Below is a small trained network, with its code and all its weights. Each question gives an input and a class and asks what happens when units are switched off, that is, made to give their printed mean instead of their output.

import numpy as np


def w(rows, s, z=0):
    codes = np.array(rows[::2]) - 128.0
    scale = np.full(codes.shape[1], s)
    scale[-1] = z or s
    return codes * scale


def norm(h):
    return h / np.sqrt((h * h).mean(-1, keepdims=True) + 1e-5)


def f(y):
    return np.maximum(y, 0)


def log_softmax(a):
    a = a - a.max(-1, keepdims=True)
    return a - np.log(np.exp(a).sum(-1, keepdims=True))


def net(x, mask):
    res = np.array(x, float).reshape(1, 6) / 4 @ E
    u = 0
    for l in range(2):
        y = f(norm(res) @ A[l][:, :-1].T + A[l][:, -1])
        res = res + np.where(mask[u : u + 15], y, B[l][:, -1]) @ B[l][:, :-1]
        u += 15
    return log_softmax(norm(res)[-1] @ U[:, :-1].T + U[:, -1])


A, B = {}, {}
E = w([
[77,195,91,188,155,78,211,75,200],'x0',
[21,64,147,163,81,100,93,67,166],'x1',
[130,76,126,152,195,123,88,30,71],'x2',
[34,183,191,28,134,141,44,52,58],'x3',
[187,132,160,104,223,101,148,193,1],'x4',
[73,114,40,162,183,49,105,183,51],'x5',
],0.0051)
A[0] = w([
[109,185,130,144,165,118,124,186,85,55],'L0N0',
[121,149,162,110,102,166,134,118,171,165],'L0N1',
[79,97,103,166,141,116,149,139,88,92],'L0N2',
[142,118,124,91,108,164,127,254,153,115],'L0N3',
[49,154,117,110,91,170,125,186,216,116],'L0N4',
[213,114,107,82,96,138,127,255,177,107],'L0N5',
[93,133,142,82,151,148,112,125,46,91],'L0N6',
[173,86,126,120,121,171,97,184,132,100],'L0N7',
[92,214,113,62,129,105,104,177,51,74],'L0N8',
[110,101,155,97,130,156,149,133,91,123],'L0N9',
[96,128,143,85,129,128,83,142,112,37],'L0N10',
[151,117,95,80,146,153,147,120,101,94],'L0N11',
[196,82,130,126,118,183,139,229,153,3],'L0N12',
[103,154,70,141,194,65,119,160,83,130],'L0N13',
[153,210,124,108,174,155,235,130,126,48],'L0N14',
],0.0085,0.005)
B[0] = w([
[143,31,208,31,156,211,211,173,137,185],'L0N0',
[95,113,49,142,144,40,104,185,116,229],'L0N1',
[143,150,35,165,188,74,92,209,112,180],'L0N2',
[158,131,114,201,90,103,230,62,2,227],'L0N3',
[87,79,157,80,71,47,182,101,109,242],'L0N4',
[188,126,115,191,73,203,183,85,61,255],'L0N5',
[161,176,159,90,171,205,83,157,101,227],'L0N6',
[117,166,127,211,141,165,181,171,149,187],'L0N7',
[123,81,207,14,145,142,136,171,142,251],'L0N8',
[145,124,138,144,103,179,112,152,140,177],'L0N9',
[154,188,200,122,145,70,106,98,79,166],'L0N10',
[103,194,147,111,85,175,195,140,138,159],'L0N11',
[185,164,118,211,29,252,216,103,52,194],'L0N12',
[168,24,31,67,209,136,173,217,141,248],'L0N13',
[230,143,228,179,152,67,90,193,195,197],'L0N14',
],0.0058,0.0052)
A[1] = w([
[47,133,134,108,76,84,134,101,224,74],'L1N0',
[77,157,167,66,167,146,1,115,121,130],'L1N1',
[147,177,187,61,65,152,118,97,78,149],'L1N2',
[73,165,109,138,73,136,125,120,212,135],'L1N3',
[83,118,126,92,90,110,144,87,100,101],'L1N4',
[108,120,124,167,81,113,185,142,199,77],'L1N5',
[48,116,88,115,78,92,148,90,208,52],'L1N6',
[186,104,199,207,166,149,122,97,168,102],'L1N7',
[59,133,97,104,147,86,104,203,175,127],'L1N8',
[63,174,183,96,139,206,22,63,50,2],'L1N9',
[148,90,72,93,95,84,198,162,152,84],'L1N10',
[163,178,71,143,50,179,153,128,119,73],'L1N11',
[54,144,111,136,79,132,135,89,194,35],'L1N12',
[179,223,190,182,183,45,122,107,200,45],'L1N13',
[163,49,180,124,179,146,149,181,101,144],'L1N14',
],0.0083,0.0035)
B[1] = w([
[156,149,117,91,91,149,137,15,136,211],'L1N0',
[161,211,163,227,150,201,112,166,115,221],'L1N1',
[53,135,3,254,166,19,128,121,100,229],'L1N2',
[176,132,140,15,96,192,188,64,118,184],'L1N3',
[142,141,177,60,102,88,97,144,159,173],'L1N4',
[133,173,155,108,187,175,34,159,120,196],'L1N5',
[150,168,104,48,122,204,72,46,121,208],'L1N6',
[85,64,149,137,50,78,122,194,162,170],'L1N7',
[199,103,88,183,134,179,180,62,95,187],'L1N8',
[67,209,116,207,155,97,73,197,188,208],'L1N9',
[90,163,140,152,133,87,73,42,91,211],'L1N10',
[173,141,206,138,143,191,162,147,49,192],'L1N11',
[190,159,155,76,103,197,93,15,130,179],'L1N12',
[156,171,92,80,125,113,162,189,224,160],'L1N13',
[44,124,131,92,73,148,71,43,195,253],'L1N14',
],0.0069,0.0068)
U = w([
[68,212,148,164,171,149,40,173,133,157],'0',
[184,118,145,179,85,193,202,153,55,206],'1',
[124,86,170,9,209,192,129,192,103,162],'2',
[145,168,128,78,83,178,101,37,154,212],'3',
[70,126,155,94,92,49,143,125,88,5],'4',
[97,53,150,139,81,144,93,143,176,41],'5',
[185,150,164,104,120,106,158,183,241,77],'6',
[121,46,11,141,194,106,128,127,134,94],'7',
],0.016,0.0029)

Each question gives the input, the list of numbers given to net, and the class t.
The units are the neurons (one row each of A and B). Each row of codes is followed by its name. A weight is (code - 128) times the scale printed after its matrix; where a second scale follows, it is the last column's (A, B and U).
mask holds one flag per neuron, layer by layer. A switched-off neuron (its flag False) gives its mean, the last column of its row in B, instead of its output. The means were averaged over made-up inputs and are rounded, as every weight is.
A unit's drop is (log p(t) with every unit on - log p(t) with that unit switched off) / (log p(t) with every unit on - log p(t) with every unit switched off).
The circuit of an input: a set's keep is (log p(t) with only the set's units on - log p(t) with every unit switched off) / (log p(t) with every unit on - log p(t) with every unit switched off). Starting from the 12 units with the biggest drops (on a tie, the unit counted first), units are removed one at a time, each time the one whose removal leaves the highest keep (on an exact tie, the one counted first), for as long as the keep stays at least 0.8.
circuit, biggest first: the units of the circuit, biggest drop first
k most important neurons: the k neurons with the biggest drops, biggest first
top k neurons in layer l: the k neurons of layer l with the biggest drops, biggest first
drop of u: that unit's drop, to one decimal
input [2,8,8,8,-4,5], class 0: circuit, biggest first	[L1N9]
input [5,0,6,5,2,7], class 2: circuit, biggest first	[L0N13; L1N2]
input [0,-7,3,6,6,-3], class 0: circuit, biggest first	[L1N2; L1N9; L0N6]
input [-7,6,-8,-2,-5,-8], class 1: circuit, biggest first	[L0N3; L1N11]
input [-5,6,-2,7,-2,-8], class 0: circuit, biggest first	[L1N9; L1N2]
input [5,0,7,-6,2,-2], class 6: 2 most important neurons	[L1N13; L1N2]
input [7,-8,-7,7,-2,4], class 2: 3 most important neurons	[L0N8; L0N0; L0N13]
input [8,1,2,-3,0,-2], class 6: top 2 neurons in layer 0	[L0N14; L0N4]
input [5,-7,8,-7,6,1], class 7: circuit, biggest first	[L0N13; L1N14]
input [-3,7,-6,4,3,-2], class 0: top 2 neurons in layer 1	[L1N1; L1N9]
input [-1,5,2,6,-2,-6], class 0: 3 most important neurons	[L1N9; L1N1; L1N2]
input [-6,3,-6,4,5,1], class 0: top 3 neurons in layer 1	[L1N2; L1N9; L1N14]
input [6,-7,4,4,1,0], class 2: top 3 neurons in layer 0	[L0N13; L0N0; L0N8]
input [1,8,7,-5,2,-4], class 5: top neuron in layer 0	[L0N4]
input [6,-6,2,-3,6,2], class 6: 2 most important neurons	[L0N14; L1N2]
input [4,-8,0,1,6,-7], class 6: 2 most important neurons	[L0N14; L1N13]
input [6,2,6,-8,3,-3], class 6: 2 most important neurons	[L1N13; L1N2]
input [2,-7,-7,-1,-6,0], class 1: drop of L0N2	0.0
input [6,-5,-1,0,5,-3], class 6: drop of L0N14	0.5
input [5,-4,0,-5,4,1], class 6: circuit, biggest first	[L0N14]
